Below are the code and all the weights of a small trained network. Each question names an input and a class and asks about switching units off, where a switched-off unit gives its printed mean instead of its output.

import numpy as np


def w(rows, s, z=0):
    codes = np.array(rows[::2]) - 128.0
    scale = np.full(codes.shape[1], s)
    scale[-1] = z or s
    return codes * scale


def f(y):
    return y / 2 * (1 + np.tanh(0.7978845608 * (y + 0.044715 * y**3)))


def log_softmax(a):
    a = a - a.max(-1, keepdims=True)
    return a - np.log(np.exp(a).sum(-1, keepdims=True))


def net(x, mask):
    res = np.array(x, float).reshape(1, 7) / 4 @ E
    y = f(res @ A[0][:, :-1].T + A[0][:, -1])
    res = res + np.where(mask, y, B[0][:, -1]) @ B[0][:, :-1]
    return log_softmax(res[-1] @ U[:, :-1].T + U[:, -1])


A, B = {}, {}
E = w([
[123,133,100,114,125,121,97,43,242,86,159],'x0',
[62,250,113,165,145,130,114,136,108,138,176],'x1',
[129,128,127,128,129,129,126,128,128,126,130],'x2',
[35,68,135,173,156,153,114,212,169,142,153],'x3',
[127,128,131,130,129,125,129,127,127,131,124],'x4',
[129,128,127,127,128,130,128,129,129,127,130],'x5',
[128,128,128,126,128,128,126,128,127,128,128],'x6',
],0.012)
A[0] = w([
[114,133,151,117,130,144,124,174,107,133,135,108],'n0',
[186,75,130,124,132,136,136,117,147,130,126,168],'n1',
[156,107,146,125,125,120,146,152,29,155,92,112],'n2',
[175,1,124,103,116,134,132,146,125,116,124,165],'n3',
[231,85,132,98,121,123,130,51,115,116,108,138],'n4',
[66,132,125,151,129,117,125,151,96,123,131,151],'n5',
[213,217,126,103,122,125,132,77,49,125,113,65],'n6',
[131,104,117,137,128,124,134,92,121,119,132,122],'n7',
[116,70,127,135,130,118,126,169,103,119,126,38],'n8',
[171,143,118,111,124,124,116,70,179,121,127,133],'n9',
[108,143,123,143,137,132,126,199,72,133,141,109],'n10',
[113,131,131,121,135,142,133,152,111,129,141,97],'n11',
[159,109,135,118,129,131,126,106,157,128,134,146],'n12',
[82,152,121,120,130,132,117,90,234,121,138,4],'n13',
[103,184,133,127,137,123,119,86,133,139,124,39],'n14',
[174,14,143,119,131,129,130,141,137,138,101,63],'n15',
[165,103,135,135,131,124,135,144,43,129,110,49],'n16',
[173,113,131,123,113,140,139,120,140,129,132,120],'n17',
[124,128,131,125,100,123,114,137,117,138,133,150],'n18',
[203,198,133,110,130,131,128,91,93,127,113,182],'n19',
[115,76,124,118,127,126,128,137,165,116,132,28],'n20',
[72,78,139,144,140,135,125,158,195,142,119,37],'n21',
[99,198,128,146,120,128,151,98,142,121,127,65],'n22',
],0.018,0.015)
B[0] = w([
[112,122,119,130,134,126,133,154,129,132,73,160],'n0',
[114,112,119,115,108,102,138,106,125,122,85,201],'n1',
[146,128,111,115,120,125,102,110,146,114,213,223],'n2',
[157,143,129,129,128,131,103,100,137,125,246,251],'n3',
[95,129,124,128,122,119,140,124,124,125,5,237],'n4',
[151,128,144,139,140,145,150,159,113,139,88,193],'n5',
[149,135,141,147,155,159,137,209,127,147,210,239],'n6',
[118,118,132,132,129,133,145,111,145,111,105,140],'n7',
[119,133,140,146,132,143,147,180,126,133,116,153],'n8',
[111,125,125,123,115,109,122,76,125,116,58,198],'n9',
[102,125,140,133,135,136,146,166,134,136,44,197],'n10',
[121,131,132,136,130,118,132,134,123,129,91,140],'n11',
[105,139,118,114,116,128,127,102,113,132,89,166],'n12',
[164,127,142,145,155,156,139,207,115,149,241,190],'n13',
[120,135,108,103,113,121,117,69,140,108,138,157],'n14',
[138,137,142,148,159,156,148,209,119,148,169,211],'n15',
[120,128,124,117,107,103,118,35,129,117,160,180],'n16',
[111,127,131,130,134,134,121,109,131,127,76,155],'n17',
[123,125,118,144,150,122,141,131,122,115,135,142],'n18',
[138,114,122,121,119,120,111,93,138,121,210,241],'n19',
[125,115,113,116,119,108,107,69,136,116,132,144],'n20',
[142,141,114,104,104,106,108,71,127,110,193,180],'n21',
[144,101,123,115,112,111,109,101,132,122,194,175],'n22',
],0.025,0.02)
U = w([
[139,137,103,98,92,125,85,68,147,102,152,101],'0',
[154,150,148,161,168,191,121,216,117,165,158,255],'1',
[92,128,135,137,119,141,141,143,114,136,6,27],'2',
],0.012,0.0028)

Each question gives the input, the list of numbers given to net, and the class t.
The units are the neurons (one row each of A and B). Each row of codes is followed by its name. A weight is (code - 128) times the scale printed after its matrix; where a second scale follows, it is the last column's (A, B and U).
mask holds one flag per neuron, in row order. A switched-off neuron (its flag False) gives its mean, the last column of its row in B, instead of its output. The means were averaged over made-up inputs and are rounded, as every weight is.
A unit's drop is (log p(t) with every unit on - log p(t) with that unit switched off) / (log p(t) with every unit on - log p(t) with every unit switched off).
The circuit of an input: a set's keep is (log p(t) with only the set's units on - log p(t) with every unit switched off) / (log p(t) with every unit on - log p(t) with every unit switched off). Starting from the 12 units with the biggest drops (on a tie, the unit counted first), units are removed one at a time, each time the one whose removal leaves the highest keep (on an exact tie, the one counted first), for as long as the keep stays at least 0.8.
units of the circuit, in order: the units of the circuit, biggest drop first
unit that matters most: the unit with the biggest drop
k most important neurons: the k neurons with the biggest drops, biggest first
drop of u: that unit's drop, to one decimal
input [-7,-6,4,-7,-7,-7,7], class 0: units of the circuit, in order => n16
input [2,-3,1,6,2,-6,0], class 0: 2 most important neurons => n21, n6
input [-6,0,-2,-7,-8,1,-5], class 0: 2 most important neurons => n16, n19
input [8,3,-7,1,-4,-2,-2], class 1: 3 most important neurons => n13, n16, n19
input [1,-7,3,5,-1,1,2], class 0: 2 most important neurons => n6, n21
input [0,8,6,-8,7,0,1], class 1: 3 most important neurons => n6, n16, n21
input [7,3,8,1,4,2,-3], class 1: 3 most important neurons => n13, n16, n19
input [-3,2,-5,1,2,5,3], class 2: 4 most important neurons => n6, n3, n13, n15
input [8,1,4,2,8,0,8], class 1: 4 most important neurons => n13, n16, n19, n2
input [0,2,-8,-8,-8,6,0], class 1: 3 most important neurons => n6, n16, n21
input [7,-4,1,0,4,0,-3], class 2: 2 most important neurons => n4, n19
input [-6,0,2,-6,4,-4,-8], class 0: 3 most important neurons => n16, n15, n19
input [6,0,3,-6,-7,3,7], class 2: 4 most important neurons => n4, n3, n2, n9
input [1,-7,-1,-8,-5,-1,-7], class 2: units of the circuit, in order => n4
input [1,-1,-6,-6,-5,-8,5], class 2: 2 most important neurons => n4, n3
input [1,-7,5,6,-3,2,-2], class 0: 3 most important neurons => n21, n6, n20
input [-5,-1,-6,-5,6,-5,-4], class 0: 2 most important neurons => n16, n15
input [2,-2,4,4,2,0,5], class 0: drop of n6 => 2.8
input [-5,-4,-2,-5,5,7,8], class 0: drop of n16 => 0.6
input [3,-4,4,-5,-1,-8,2], class 2: unit that matters most => n4
input [-4,-4,5,-3,5,1,-1], class 0: drop of n7 => 0.0
input [-3,1,7,6,2,4,-6], class 2: drop of n6 => 0.3
